In the rows, zero is written as 128.
Each row is followed by its class.
[ 77 108  94 133 114 117  87 122 118 180 132 120 154 133 177  97 111 111
 109 124 143 129 149 130 129 150 144 179 147 177 134  90 160 172 110 133
 125 140 132 120 124  52 116 142 128 110  96]
mulo
[ 78 146  62 157 104  99 117 143  85 144 132 128 141 153 134  92  37  78
 119 105 115 148  79 136 121 162 121 148 143 164 122 131 135 120 124 128
 138 135  97 112 112 146  92 141 126 123 140]
Sebu
[122 151 195 183 173 118 146 124  93  95  93  76 109 145 127 131  76 126
 198 161  98 140 165 147 126 129 162 129 162 150 126 143 126 103  54 154
 131 114 105  66 147 127 144 119 120 141 130]
laro
[134 105 160 149 174 201 126 169 125 162 157 111 157  92 125 161 155 119
 153 139 104  98  83 155  72 107 123 100 140 137  89  98 108  95  90 143
 173  95  98 165 178 112 170 120 154 150 140]
val
[118  95 143 101 176 124  96 153 118 155 128  73 145 120 129 117 172 177
 174 110 123  97 136 139  91 112 120  67 137  95 106  87 146 142 140 150
 143 113  87 166 151  85 189 128 148 114 133]
mulo
[104 158 106 203 111 148 164  92 158 174 118 123 110 145 104 149 156  83
 135 125 131 119  94 110 162 123 165 142 125 167 154 173 119 123 125 153
 127 147 150  65 101 155  91 146 145 123 119]
nupus
[143 150 142 145 189  83  79 100  90  40 112 104 163 138 135 134  82 158
 157 102  96 155 158 136 126 134 184 140 140 141 127 183 111  99  64 188
 147 128  89 102 116 105 151 158 110 180  95]
mulo
[175 137 139  45  63 118 144  98 103 177 103 166 157 129 152 119 186 122
  88 144 125 141 155 158 162 142 103 141 122 118 100 161 192 124  85  37
 159 136 133 157 180 104 113 127 119 101 145]
dak
[164 173 117 102 148 174 123 156  84 124 151 180 165 102  80 178 174 113
 115 114 131 109 131 135 157 139 150 115  79 106  96 222 138  89 101  78
 163 127 126 165 165 139 126 121 133 185  93]
vifip
[150 127 166 125 152 121 112 147 116 116 129  95 146 137 161 117 163 169
 178 147  93 133  78 131  82 105 128  69 174 138 121 120 154  56 158 121
 112  93 126 136 162 109 131 123 163 121 160]
gabo
[168 126 213 110 198 107 123 122 102 112 125 152 141 122 155 127 102 196
 155 134 115 131 158 151  63 121 151 147 170 137 124 133 110 129  61 127
 145 125  89 129 129 102 156 127 106 128 100]
mikub
[ 68 182  76 156 158 155 122 114 163 182 103 140 123 165 154 113 164  92
 105 140 144 137 103  94 129 129 150 143 148 119 133 156 149 130 112 139
 115 118 176  54 110 137 105 130 130 111 143]
gabo
[140 113 164  58 131 152 170 112 141 157 124 127 132 153 111 101 183 118
 132 148 142 121  69 136 111 118 104  79 167 104 121 112 178 126 143  83
 122 132 151 123 127 131 161  98 155  88 145]
ruf
[ 70 168  93 217 134  91 116  91 148 182 136 110 147 144  93  81  92 157
 124 108 109 127 113 133  79 105 162 122 126 170 126  98 152 122  96 141
  96 126  96 101 154 129 129 123 141 129 154]
nupus
[ 89 186  80 136 126 150 154  69 140 182 120 113 100 148 175 123 101  78
  86  68 112 142  90  60  52 143 125 136 150 184 113 144  92 140 131 114
 129 122 110  82 114 109  97 151 123 133 109]
ruf
[144 104 111  91 143 141 107 154 101  97 144 137 152 135 102 161 134 167
 183 115 133  82  68 163 120 127  94  99 133  97 171 120 161 121 120 160
 168 130  85 150 145 122 162 117 162 156 120]
ruf
[172 138 158  78  81 123 149  99 118 146 106 184 173 165 131  98 177 158
 143 108 135 145 146 149 170 133 168 115 105 117 164 217 191 114  94 114
 165 176 150 171 128 123  86 131 121 120 156]
nupus
[151 146 127 133 181  70  82 134 100 122 151 131 104 139 148 137 110 189
 146 113 138 129 187 118  66 141 140 128 143 139 111 134 122 147  98 123
  67 119  60 134 143 102 144 135 111 143  94]
gabo
[139 187 165 192 125 138 119 105 123 128 108 120 145 167 138 129  97 179
 160  88  96 148 141 142  85 133 179 133 135 122 118 129 122 111  75 146
 133 130  98 111 194 110 111 141 113 116 104]
neb
[ 84 157 100 169 151 156 148 140 141 173 143 122 136 153  92 107 129 100
 128 101 112 106  84 107  88 122 165 138 148 141 157 165 122 128 158 132
 155 127 115 105 116 151  85 109 108 133 163]
neb
[121 109 119 124 137  73 108 114  63 100  79 138  86 147 154 168 111 148
 182 169 117 183 141 139  99 126 148 111 159 157  82 129 133  86 128 131
  97 132 116  81 124 149 154 136 141 112  83]
nupus
[129 155 139  97 138 138 126 126 135 178 102 121 131 125 123 110 203  91
 110 131 126 100 136 142 181 129 136 107 125 125 129 158 162 137 144  80
 144 105 132  93 126 143 143 116 131 123 108]
riv
[169 150 106  90 141 158 128 134  94 175 121 147 123 101 121 163 105 131
 141 133 121 139 145 161 114 137  90 104 124 109 104 189 170 101  93 112
 152  97 138 159 173 102 163 134 159 155  90]
vifip
[124 143  47 173  59 130 122  93 132 163 109 143 131 132 156  99 131 119
 109  70 107 156 119 119  75 116 138 151 133 159 136 130 150 137 137  96
 131 125 111 127 175 116  84 144 110  89 125]
nupus
[129 145 101 141 132 140 194 108 133 208 141 180 100 182 120 161 130 132
 128 141 158 156  74 139 102 135 101 104 134 125 143 154 141 126  80 140
 121 153 115 144  92 164  84 134 127 110 164]
neb
[ 63 173  98 173 123 185 158  73 144 214 110 131 135 135 111 155  84  58
 109 101 106 130  75 110  84 134 142 114 126 162 148 176 132 118 119 157
 145 115 127 132 116 158  86 126 148 115 150]
neb
[130  96 168  75 107 172  98 174 147 149 133 136 146 101  90 116 159 130
 165 115 147 111  76 174  49 112 147  76 113 100 123  77 146 109 148 114
 116 113 116 182 141 148 163 102 182  99 128]
vifip
[101  99 135  63 120 107  65 146 115 126 140 124 112 156 105 162 206 153
 148 138 143 111  79 152  93 157 124  91 167 128 132 133 143 110 119 109
 141 121  98 174 137 115 167  96 163  93 171]
mulo
[128 152 159 132 116 175  92 125 125  75 129 134 136 187 125 139 176  64
 141 110 127 126 170 170 182 144 141 104 104 125 135 227 179  79 101 132
 199 148 146 130 101 130 117 114 127 167 111]
mulo
[124 127 187 175 181  88  89 134  99  50 108 141 135 166 129 152 197 150
 135 118 149 124 153 169 109 100 140 130 142 154 113 124 125  66  92 138
 122 105  90  91  98 144 133 131  87 185 107]
neb
[154 112 152 120 138  86 153 155  87  98  84 111 124 156  85 151 142  88
 150 167 151 100 112 142 166 123  97  98 142 158 152 159 166 117  85 126
 151 133 110 108 130 122 120 116 155 133 139]
mulo
[128  99 155  50 149 122 114 146 145 177 134 100 127 141 144 155 211 179
 165 153 139  99  60 154 105 154 104  76 166 135 134 120 153 122  98 153
 173 149  93 153 154  89 179  83 180 169 147]
laro
[123 143 156 140 153 112 109 139  93 123 102 156 104 122 175 191  64 177
 176 181 131 147 174 157  81 130 165 140 142 152 174 156 157  81  78 159
 157 125 110  94 119  97 141 161 137 188 102]
val
[113 129 154 157 151  79 130 120 111  72 100 116 121 134 121 175 105 146
 150  90 129 163 176 150  84 143 135 150 160 169 141 158 132  94  51 169
 150 129  98 162 144  99 127 117 116 124  94]
mulo
[ 59 128 119 203 156 160 142 105 126 223 153 142  99 156 119 163 141  91
 118 167 130 114 144  92 105 114 169 122 144 164 101 189 107 114 183 179
 108 141 144 124 107 121  97 146 134 174 131]
dak
[119 134 155 158 147  97 135 121 116 106 108 133 136 144 160 131 150 188
 149  63 129 149 197 154  83 123 138 160 136 136 109 117 115 117  66 154
 117 150 107 134 169 117 142 116  75 145  89]
dak
[125 151 159  94 123  93  91 148 113 138 137  80 133 182  99  93 100 120
 180 120 111 118  97 152  76 145  90  62 142 151 106 137 190  87  95 145
 156 123 121 152 168  91 143  72 197 155 147]
laro
[165 148 168 130 182 125 135 139 120  62  69 141 101 123 199 174 117 185
 167 122 111 144 196  92 148 141 184 136 140 121 144 203 126 122 144 148
 117 141  81  80 123 105 148 141 113 158  99]
mikub
[214 147 145  67  93 172 137 158 128 105 138 150 146  99 102 132 193  99
  90  88 168 117 142 176 198 144  63 131 108  75 100 147 152 143 110 121
 166 121 133 183 124 108 114 132 122 152 102]
mulo
[177 135 159 106  85 141 136 115  87 149 114 158 147 122 141 100 161  85
 125 166 146 139 134 163 159 123 123 126 134 165 135 159 148 123  73 120
 141 133 135 124 107 139  89 129 131 128  98]
mulo
[138 126 191 100  99 124 141 123  91 149 110 128 147 137  88 147 186  94
 143 164 162 105 136 180 165 157 132 115 121 169 141 173 162  72  49 114
 151 115 118 147 136 130  97 114 151 160 115]
nupus
[109  66 114  58 138 146 123 145 150 135 165 126 146 167 131 138 176 144
 160  84 142 114  85 146  64 126 115  68 120  97 156  75 180 143 130 124
 148 121  81 211 133 108 148 101 142  81 102]
Sebu
[131 170 148  90 118 154 138 139  64 181 103 184 128 124 113 114 141 107
 128 125 134 106 173 133 119 109 147  93  92 142 142 191 159 107  94 146
 151 118 145 174 127 140  97 117 152 163 149]
riv
[154 118 190  88 117 157 151 128  94 151 145 191 141 120 101 159 132 137
 137 160 148 113 135 189 145 122 113 100 127 133 117 156 154 116  77  78
 170 138 134 156 162 120 172 120 143 154 103]
riv
[102  97 191 130 169 109 123 152 146 179 152  92 157 136 122  94 163 169
 152  73 106 111 133 169  51 109 119  83 152 121  70  88 150 100 138 133
 151 131  71 181 145 102 190 115 136 116 146]
val
[186 140 164  48 114 166 116 148 116 147 163 184 114  98 124 131 154 125
 105 148 161 132 118 168 112 154 132 121 105 132 108 142 151 109  85  42
  96 124 166 160 134 134 158 102 152 143 108]
mikub
[192 158 191 101 143 171 138 158 102 142 115 188 167  90 136 113 201 126
 117 133 163 131 160 163 121  92 108 115 131 123 114 197 156  83  73 107
 191  80 170 172 141 116 120 139 109 175 110]
Sebu
[ 71 127  97 177 115 159 156 131  84 201 121 163 160 138 159 104 123 108
 142  78 134 111 131 110 105 118 129 118 109 145 149 138 136 138 116 119
 111 117  94 150 139 139  96 151 115  75 114]
Sebu
[116 138 139 137 196  87 112 111  99 100 151 109 131 142 142 112  74 157
 171 109 117 171 170 138  53 154 165 145 199 128 118 128 134 128  84 181
 130 138  86 135 124 109 138 111 107 102  72]
gabo
[100 126 217  99 159  82  95 145 143 139 142  83 157 178 160  59 195 168
 154 114 140 118 125 133  69 134  83  77 165 133  74  75 119 104 157  79
  89 127 131 122 131 126 160  80 115 118 149]
dak
[ 92  94 186 108 146 134 122 115 113 134 116 130 165 197 115  99 174 149
 178 164 147 133  60 160  99 143 132  58 197 125 139 145 147  86  94 137
 128 121 112 131 153 146 170  81 140 101 173]
neb
[ 72 145  92 183  87 112 157 128 133 191 137  94 133 153 119  59 128  82
 128 106 118 105 155 103  92 125 123 156 125 161 132 160 138 109 101 124
 121 135  84 100 131 141  71 122 129 125 190]
gabo
[127 113  93  78 103 101 118 137  95 177  93 152 160 142 103  97 156  94
 142 156 168 136 111 215 144 147 104 119 126 134 195 186 198 101  37 128
 185 131 140 140 124 159 120 110 137 133  93]
mulo
[149 123 132 133 169 152 134 183 177 128 154 111 109 135  96 145 187 163
 169 129 136 119  63 140 106 121  66  93 169  84  87 109 134 108 144 112
 136 103 112 136 159 131 193  99 166  95 173]
ruf
[ 85 140 108 141 148 138 161 109 111 162 104 140 149 152 130  85 103  62
 100 123 117 131 110 105 100 125 117 127 169 146  98 173 151 113 117 106
 106 132 114  84 134 138 133 114 141 103 164]
gabo
[104 153  72 192 116 156 119 138 162 102 148 132 107 125 113 176 102  64
 142 157 145 123  71 122 117 120 122 184 153 154 144 120 140 108 101 136
 110  97 122  21 111 131 109 137 166 136 108]
gabo
[153 152 180  87  50 113 129 156 120 128 138 167 105 113 104 115 148 111
 104  97 137 130 186 169 155 143 144 127  89 167 107 142 137 113 100  91
 172 116  97 182 137 116 116 125 125 133 115]
val
[165 127 140  43  70 157 164 140  73 217 151 154 132  82 124 105 193 107
 149 110 149 105 106 173 131 134 102  91 147 162 142 177 168 112  99 109
 179 121 117 188 128 129 124 108 155 151 149]
riv
[158 138 168 186 188 109  90 118 100  61 101 144 151 170 170 167 107 220
 153 176 107 140 186 126 148 133 126 129 141 106 121 146 110 124 114 106
 109 130 119 111 187 107 136 144  79 147 113]
nupus
[105 136 182  95 197 142 126 108 143 181 134 103 188 138 137 129 127 155
 177  95 113 126  64 140  16 105 136  61 163 121 137 122 178  93 114 166
 133 102 124 156 117 110 149 110 149 135 123]
val
[169 140 167 104 104 160 112 160 100  90 117 128 151 136 113 150 220  95
 143 110 124 102 120 168 179 138 133 106 107 121 113 157 157  82  87 107
 156 106 114 136 162 141 131 110 131 148 117]
val
[135 122 180 157 167  87 165 102 129 139 138  89 144 168  81 114 114 145
 173 103 111 144  89 165  81 111 126  67 158 134 124 138 174  78 120 122
 107 132 114 144 124 148 149 115 139 102 152]
neb
[ 99 154 154 210 131  85 115 129 100  97  67 114 111 193 158 102  94 156
 160 106  93 142 196 137  99 120 150  96 159 147 145 152 176  94 135 185
 136 160 105 110 170 118 137 108 123 129 134]
val
[127 120 189 155 132  94 124 131  96 102 116 113 129 138 130 117  78 166
 169 139 110 138 181 141  83 132 155 138 165 150 115 123 129  95 137 136
 130 121  82 125 168  87 133 140 131 131  70]
ruf
[ 99 146 183 162 134 100 130 125 116  44 125 119  99 182 141 130 110 185
 173 107 124 152 182 152 132 165 133 132 168 138 138 158 100  87  97 140
 167 150  97 113 141 127 154 116  89 145 120]
ruf
[122 154 173 157 113 144 107  85 106 123 135 113 125 199 158 126  98 123
 183 144 123 173 155 132  68 170 193 138 183 141 132 144 166 117  72 101
 107 137 118  97 159 105 104 110 111  70 106]
neb
[129 154 218 109 102 125 137 160 133 131 132 161 102 150  85 120 158 127
 133 176 142 122 135 169 142 132 162  84 158 156 125 192 145  62 139 158
 182 127 105 129 112 126 131 105 158 194 139]
val
[152 132 153 124 107 180 164 151  75 127 109 166 151  97 124 132 167 103
 156 124 151  96 115 163 169 110 138 101 119 127 133 172 161  87 100 136
 193 125 101 106 130 129 135 144 145 179 104]
mikub
[126 155 153 145 207 105 168 120  99 150 117 165 130  83 150 119  91 148
 137 101 131 140 167 107  44 123 148 160 179 180 153 166 111 129  91 114
 160 134  86 116 112 114 156 130 121  97  80]
ruf
[127 113 153 111 161  85 137 145 153 171 122 126 175 155  80 110 108 125
 148 134 115 109  77 157  80 116 122  87 116 108 130 133 162 105 140 113
 164 159  91 142 134 148 145 119 178 100 138]
dak
[124 143 142 133 102 118 124 100  98 143 127 136 137 176 169  83 128 161
 189  59 108 165 117 167  43 105 148  91 135 182 109 131  96 112  14 111
 179 134 102 124 174 144 146 124  83 141 118]
riv
[ 74 183 140 161 161  69  96 123 110 152 104 126 127 138 148 126  87 157
 133  93 116 132 180 137  80 146 181 148 119 182 132 168 129  96 114 156
 136 180 129 100 127 129 134 118 126 196  96]
dak
[103 144 146 154 184  80 165 158 107 108  82 126 116 174 149  94  81 162
 184 121 134 167 172 118 106 156 136 101 167 108 151 198 116 105 106 135
 158 146  87 100 132 154 158 126 102  94 123]
Sebu
[152 156 168 107 133 143 122 147 131 132 156 159 145 172  73 141 172  87
 104 109 123  99  73 155 121 121 119 121 113 150  89 161 123  91  81 116
 181 111 111 145 142 106  96 116 152 176 107]
laro
[160 125 169 120 146  91 103 116  94 131 128 126 113 114 105  98 161  94
  93 125 133 124 155 163 116 128 107  98 160 157  75 187 158  84 120 116
 155 115 112 163 110 123 168 123 146 159 153]
mikub
[151 167 141  77 109 127 151 144 129 105 162 141 133 157 101 109 127 106
 122 126 152 123 158 165 115 156  82 132 120  98 152 178 153  82  62  97
 224 129 115 139 123 122  89 120 119 168 120]
gabo
[124 136 107 124 150 104 108 151 127  76 109 112 114 155 134 115  31 143
 173 126 133 157 180 144 110 165 112 162 115  87 136 160 128 139  71 127
 137 162 137  77 148 131 174 114 110 165 116]
laro
[167 143 169 128 107 154 137 131 112 100 155 121 147 103  68 136 113  84
 139 139 141 128 126 172 122 128 114  98 131 152 116 174 150 102  81 109
 169 131 133 160 150 134 133  99 137 175 109]
mulo
[106 127 157 152 173  72  83 149 111  89 105 124 139 132 150 147  92 217
 169 117 105 127 172 135 101 117 190 133 127 160 111 107 128 118  98 112
 108 117  65 104 196  75 197 138 121 148 133]
dak
[119 173 160 104 179 158 165 129  86 187 122 177 151 160 110  83 104 122
 136 117 124 121 143 149 131 126  90  78 118 119 147 216 146  90  81 131
 193 101 158 185 116 139 122 130 128 129 162]
ruf
[109 169  94 160 119 135 133 123 142 165 129 101 124 124 103 127 121  90
 156 119 118 117 112 107 115 122 128 133 127 129 136 177 126 135 118 130
 152 125  99  75 100 150 108 138 141 114 142]
mulo
[103 120 167 135 155 108 115 142 136  99 185 103 147 148  64 105 122 154
 165 112 111 118 118 154  36  85 149  92 120 131 102  67 150  69 120 151
 143 105  80 149 119 120 143 101 158 148 134]
neb
[ 99 149 106 163 113 118 181  75 100 182 132 137 139 161  71 149  79  98
 135 129 137 113 123 121 151 129 109 111 134 135 137 187 178 141 100 111
 118 133 117 109 137 119 109 140 129 123 118]
vifip
[ 97 134 171 121 185 172 125 164 163 142 156 100 130 131  71 144 101 125
 180  89 104 116  89 152  37 112 143  76 160  99 112 147 137  78 163 149
 178  80 106 164 141 109 170 113 171 133 141]
riv
[147 159 217 170 141 112 148 138 112 111  85 115 171 104 171 115  90 182
 162  79  98 149 212 158 104 126 140 164 138 114 100 144 142  84  82 146
 148 150 108 124 155 105 141 149 105 136 125]
val
[129 139 162 107 113 113 148 120 126 105 115 102 105 185 169 126  98 151
 180  99 123 168 178 149  97 170 142 123 127 121 119 111 137 115  66 131
 128 173 109 116 162 113 145 108 125 106  93]
dak
[126  92 173  90 168 103 112 193 118 124 136 126 125 157 143 112 180 168
 172 155 134 112  95 125  78 114 147  60 165 128 140 100 161  94 172 135
 157 141 113 153 118  99 165 109 169 114 182]
val
[118 118 121 132 203 115 120 153 128 172 152  94 156 203 150  63 100 155
 154 122  96 148 132 148  42 119  79  62 139  94 104 135 167  86 123 154
 170 138 147 187 150 115 140 110 133 140 132]
Sebu
[ 73 133 165 112 114 126  94 144 151 145  98  97 106 176 141 116 162 163
 182 145 113  96 127 114 107 121 154  74 117 137 177 131 165  93 151 163
 130 118 143 120 146  94 139 101 190 140 173]
laro
[143 153 165 153 168 146 146 146  92 119 127 142 151 151 121 142 153 103
 146 142 127  94 116 126 169 120 119  92 136 163 149 218 135  84  80 136
 192 104 115 123 131 120 123 136 138 175 140]
Sebu
[143 107 146  98  82 110  92 141  74 104  96 155 112 148  96 112 214 115
 158 135 167 119 176 177 138 126 142  82  97 113 158 193 160  58 127 152
 143 123 129 151 115 176 138 122 146 159 112]
neb
[111 164  72 132  97 120 144 107 130 200 128 115 122 136 148  79 145  94
 109 108 137 140 122 104 118 161 137 137 143 135 142 111 144 154 125 110
 126 137 136 111 158 110 113 127 142  57 107]
dak
[144 161 124  92 111 145 113 170 120 159 124 160 120 132 112 140 175 114
 101 221 164 134 158 162 183 178 112 143 118 108 117 165 133 121  69  95
 159 130 156 138 164 159 104  85 124 172 129]
riv
[144 168 182 148 141 115 110 117 172 120 149  92 100 158 147 106  69 157
 153  84 113 144 227 143  67 131 113 125 105 132  90 132 104 122  98 150
 149 132 119 121 151  86 158 130 116 180  76]
dak
